Below are the code and all the weights of a small trained network. Each question names an input and a class and asks about switching units off, where a switched-off unit gives its printed mean instead of its output.

import numpy as np


def w(rows, s, z=0):
    codes = np.array(rows[::2]) - 128.0
    scale = np.full(codes.shape[1], s)
    scale[-1] = z or s
    return codes * scale


def f(y):
    return y / 2 * (1 + np.tanh(0.7978845608 * (y + 0.044715 * y**3)))


def log_softmax(a):
    a = a - a.max(-1, keepdims=True)
    return a - np.log(np.exp(a).sum(-1, keepdims=True))


def net(x, mask):
    res = np.array(x, float).reshape(1, 5) / 4 @ E
    y = f(res @ A[0][:, :-1].T + A[0][:, -1])
    res = res + np.where(mask, y, B[0][:, -1]) @ B[0][:, :-1]
    return log_softmax(res[-1] @ U[:, :-1].T + U[:, -1])


A, B = {}, {}
E = w([
[66,88,145,85],'x0',
[101,194,162,80],'x1',
[147,92,206,63],'x2',
[145,116,5,74],'x3',
[119,149,112,67],'x4',
],0.014)
A[0] = w([
[115,185,77,216,161],'N0',
[160,138,104,206,209],'N1',
[151,18,125,120,68],'N2',
[209,185,233,125,121],'N3',
[122,141,20,1,196],'N4',
[11,88,156,103,254],'N5',
],0.012,0.0033)
B[0] = w([
[35,161,91,181,208],'N0',
[124,171,66,251,194],'N1',
[228,111,141,200,171],'N2',
[228,190,161,105,215],'N3',
[186,59,50,55,248],'N4',
[105,90,243,101,208],'N5',
],0.012,0.015)
U = w([
[53,204,89,213,157],'0',
[161,83,161,200,253],'1',
[154,117,26,116,53],'2',
[46,142,200,126,98],'3',
[115,56,137,105,85],'4',
[171,252,157,119,120],'5',
],0.015,0.003)

Each question gives the input, the list of numbers given to net, and the class t.
The units are the neurons (one row each of A and B). Each row of codes is followed by its name. A weight is (code - 128) times the scale printed after its matrix; where a second scale follows, it is the last column's (A, B and U).
mask holds one flag per neuron, in row order. A switched-off neuron (its flag False) gives its mean, the last column of its row in B, instead of its output. The means were averaged over made-up inputs and are rounded, as every weight is.
A unit's drop is (log p(t) with every unit on - log p(t) with that unit switched off) / (log p(t) with every unit on - log p(t) with every unit switched off).
The circuit of an input: a set's keep is (log p(t) with only the set's units on - log p(t) with every unit switched off) / (log p(t) with every unit on - log p(t) with every unit switched off). Starting from all 6 units, units are removed one at a time, each time the one whose removal leaves the highest keep (on an exact tie, the one counted first), for as long as the keep stays at least 0.8.
circuit, biggest first: the units of the circuit, biggest drop first
unit that matters most: the unit with the biggest drop
k most important neurons: the k neurons with the biggest drops, biggest first
drop when u is switched off: that unit's drop, to one decimal
input [6,6,-4,1,8], class 4: unit that matters most : N5
input [4,6,5,0,3], class 4: circuit, biggest first : (N4, N1)
input [5,-2,8,-2,1], class 1: 2 most important neurons : (N2, N0)
input [2,-1,2,3,-3], class 4: 3 most important neurons : (N1, N3, N0)
input [6,0,-4,-4,-7], class 3: circuit, biggest first : (N5, N4)
input [6,-6,-5,-4,3], class 3: circuit, biggest first : (N4, N5)
input [3,5,-8,-7,5], class 3: 2 most important neurons : (N5, N1)
input [8,0,-2,2,-5], class 4: 2 most important neurons : (N1, N0)
input [2,6,-6,-4,4], class 3: 2 most important neurons : (N1, N5)
input [6,2,0,-4,-8], class 3: 2 most important neurons : (N4, N5)
input [7,2,-2,2,-3], class 4: drop when N0 is switched off : 0.1
input [7,3,-3,4,-1], class 4: drop when N5 is switched off : 0.7
input [0,6,-4,-3,-6], class 0: drop when N0 is switched off : 0.1
input [-3,-6,-4,-8,-3], class 0: drop when N3 is switched off : 0.0
input [8,7,0,7,-3], class 4: circuit, biggest first : (N5)
